Here is a tiny trained network, its code and every weight. The questions are about switching its units off for an input and a class, where a switched-off unit gives its printed mean instead of its output.

import numpy as np


def w(rows, s, z=0):
    codes = np.array(rows[::2]) - 128.0
    scale = np.full(codes.shape[1], s)
    scale[-1] = z or s
    return codes * scale


def f(y):
    return np.maximum(y, 0)


def log_softmax(a):
    a = a - a.max(-1, keepdims=True)
    return a - np.log(np.exp(a).sum(-1, keepdims=True))


def net(x, mask):
    res = np.array(x, float).reshape(1, 6) / 4 @ E
    y = f(res @ A[0][:, :-1].T + A[0][:, -1])
    res = res + np.where(mask, y, B[0][:, -1]) @ B[0][:, :-1]
    return log_softmax(res[-1] @ U[:, :-1].T + U[:, -1])


A, B = {}, {}
E = w([
[147,215,69,185,101,88,144],'x0',
[233,106,147,158,158,79,95],'x1',
[208,81,127,84,58,164,254],'x2',
[113,161,139,4,162,46,194],'x3',
[135,86,34,75,98,94,72],'x4',
[135,138,131,123,120,129,115],'x5',
],0.0088)
A[0] = w([
[84,31,171,93,144,139,107,227],'N0',
[94,108,121,170,180,77,99,109],'N1',
[125,94,73,105,102,119,97,98],'N2',
[123,102,129,208,92,168,127,65],'N3',
[158,110,151,86,83,155,149,146],'N4',
[206,118,130,152,206,116,123,145],'N5',
[148,127,94,192,47,128,108,141],'N6',
[128,29,133,82,156,173,79,166],'N7',
[147,69,2,77,90,113,66,179],'N8',
[112,122,127,150,187,100,94,75],'N9',
[135,160,80,177,109,61,147,143],'N10',
[180,101,115,115,124,152,159,93],'N11',
[112,63,25,94,119,84,123,157],'N12',
[86,130,160,146,211,110,49,81],'N13',
[122,119,123,78,131,66,115,121],'N14',
[117,189,213,118,165,84,205,156],'N15',
[112,171,148,83,125,73,182,81],'N16',
[168,88,171,113,161,124,100,187],'N17',
[169,96,160,101,21,144,156,65],'N18',
[72,140,109,141,170,116,106,137],'N19',
[116,149,85,133,99,117,120,253],'N20',
[157,101,130,164,111,152,202,160],'N21',
[126,145,91,70,161,60,168,122],'N22',
[170,141,153,96,162,77,131,159],'N23',
[121,145,97,116,152,57,156,142],'N24',
[175,100,80,200,161,161,98,104],'N25',
[230,101,156,154,179,68,98,137],'N26',
[25,145,127,104,128,201,150,174],'N27',
[125,172,111,190,93,79,163,184],'N28',
[156,121,91,163,92,207,129,113],'N29',
[71,172,126,129,172,121,62,88],'N30',
[126,88,116,179,83,168,80,74],'N31',
[127,130,191,110,165,171,122,147],'N32',
],0.0092,0.0039)
B[0] = w([
[137,163,155,217,37,42,159,232],'N0',
[161,74,61,122,155,86,181,193],'N1',
[176,189,124,178,177,167,145,177],'N2',
[105,81,204,38,193,165,30,188],'N3',
[169,109,90,140,160,114,148,195],'N4',
[37,153,95,127,76,203,203,188],'N5',
[87,104,153,130,120,87,81,195],'N6',
[114,168,171,164,99,50,131,223],'N7',
[134,151,187,250,171,217,167,254],'N8',
[180,110,86,72,149,141,203,179],'N9',
[125,120,161,169,49,43,112,190],'N10',
[163,115,36,124,168,146,122,176],'N11',
[148,127,177,225,160,174,127,222],'N12',
[206,70,34,112,210,84,160,232],'N13',
[97,130,162,114,174,140,107,189],'N14',
[123,113,154,186,202,152,68,228],'N15',
[72,51,139,80,177,154,55,201],'N16',
[57,167,130,171,34,79,147,195],'N17',
[183,106,64,67,170,77,144,202],'N18',
[201,76,108,145,145,171,187,194],'N19',
[107,114,136,198,103,99,177,200],'N20',
[142,67,84,168,183,104,148,202],'N21',
[80,48,172,122,168,139,40,218],'N22',
[12,87,143,134,197,153,121,193],'N23',
[112,77,175,118,119,117,117,192],'N24',
[98,72,152,110,116,162,90,194],'N25',
[3,173,48,103,41,230,219,214],'N26',
[87,154,71,137,74,141,201,230],'N27',
[141,140,153,181,111,53,160,197],'N28',
[84,41,127,85,193,88,80,192],'N29',
[187,62,70,87,151,126,201,218],'N30',
[91,51,169,74,141,125,50,192],'N31',
[172,158,165,201,130,71,186,186],'N32',
],0.0052,0.0087)
U = w([
[232,75,45,102,160,93,149,68],'0',
[94,75,174,109,154,128,52,66],'1',
[119,119,131,165,117,98,140,240],'2',
[49,150,66,140,81,181,169,138],'3',
[170,162,183,205,172,159,136,161],'4',
[152,136,168,192,85,12,128,116],'5',
[158,183,113,98,99,114,94,106],'6',
[189,169,126,18,52,131,80,1],'7',
],0.011,0.004)

Each question gives the input, the list of numbers given to net, and the class t.
The units are the neurons (one row each of A and B). Each row of codes is followed by its name. A weight is (code - 128) times the scale printed after its matrix; where a second scale follows, it is the last column's (A, B and U).
mask holds one flag per neuron, in row order. A switched-off neuron (its flag False) gives its mean, the last column of its row in B, instead of its output. The means were averaged over made-up inputs and are rounded, as every weight is.
A unit's drop is (log p(t) with every unit on - log p(t) with that unit switched off) / (log p(t) with every unit on - log p(t) with every unit switched off).
The circuit of an input: a set's keep is (log p(t) with only the set's units on - log p(t) with every unit switched off) / (log p(t) with every unit on - log p(t) with every unit switched off). Starting from the 12 units with the biggest drops (on a tie, the unit counted first), units are removed one at a time, each time the one whose removal leaves the highest keep (on an exact tie, the one counted first), for as long as the keep stays at least 0.8.
units of the circuit, in order: the units of the circuit, biggest drop first
most important unit: the unit with the biggest drop
k most important neurons: the k neurons with the biggest drops, biggest first
input [-8,7,7,2,5,1], class 5: units of the circuit, in order	[N7; N0]
input [-7,-7,-2,-5,-5,7], class 2: most important unit	N26
input [6,5,-7,-8,-6,3], class 1: 3 most important neurons	[N3; N25; N31]
input [5,-2,3,-6,6,0], class 1: units of the circuit, in order	[N29; N31; N3]
input [5,3,-8,6,-4,-2], class 0: units of the circuit, in order	[N13; N30]
input [-2,-4,6,0,1,5], class 0: units of the circuit, in order	[N18; N26]
input [3,2,6,2,7,-1], class 4: units of the circuit, in order	[N8; N12]
input [-8,2,3,-7,7,5], class 5: 2 most important neurons	[N0; N7]
input [7,1,4,-1,-3,-4], class 5: units of the circuit, in order	[N28; N10]
input [-8,2,-5,-3,8,-5], class 4: units of the circuit, in order	[N8; N2]
input [-1,8,6,-8,-8,1], class 1: 2 most important neurons	[N3; N29]
input [-6,7,4,4,-6,-6], class 3: units of the circuit, in order	[N26; N5]
input [-8,7,-1,-5,-2,3], class 5: units of the circuit, in order	[N0; N17]
input [-7,-6,-7,7,3,-8], class 2: 2 most important neurons	[N0; N27]
input [-6,3,-2,2,4,2], class 5: units of the circuit, in order	[N0; N7]
input [1,2,-6,7,8,6], class 4: 3 most important neurons	[N8; N12; N2]
input [-8,7,-6,7,2,0], class 5: units of the circuit, in order	[N0]
input [6,8,7,-5,-3,4], class 3: 3 most important neurons	[N26; N5; N13]
input [-1,-1,2,-4,-4,0], class 1: 3 most important neurons	[N3; N8; N29]
input [7,7,-5,0,7,5], class 3: units of the circuit, in order	[N26]
input [-1,0,-4,2,7,6], class 4: 2 most important neurons	[N8; N12]
input [4,7,-8,5,6,0], class 0: 4 most important neurons	[N13; N30; N1; N9]
input [-8,-3,3,-7,-7,-7], class 5: 3 most important neurons	[N0; N32; N7]
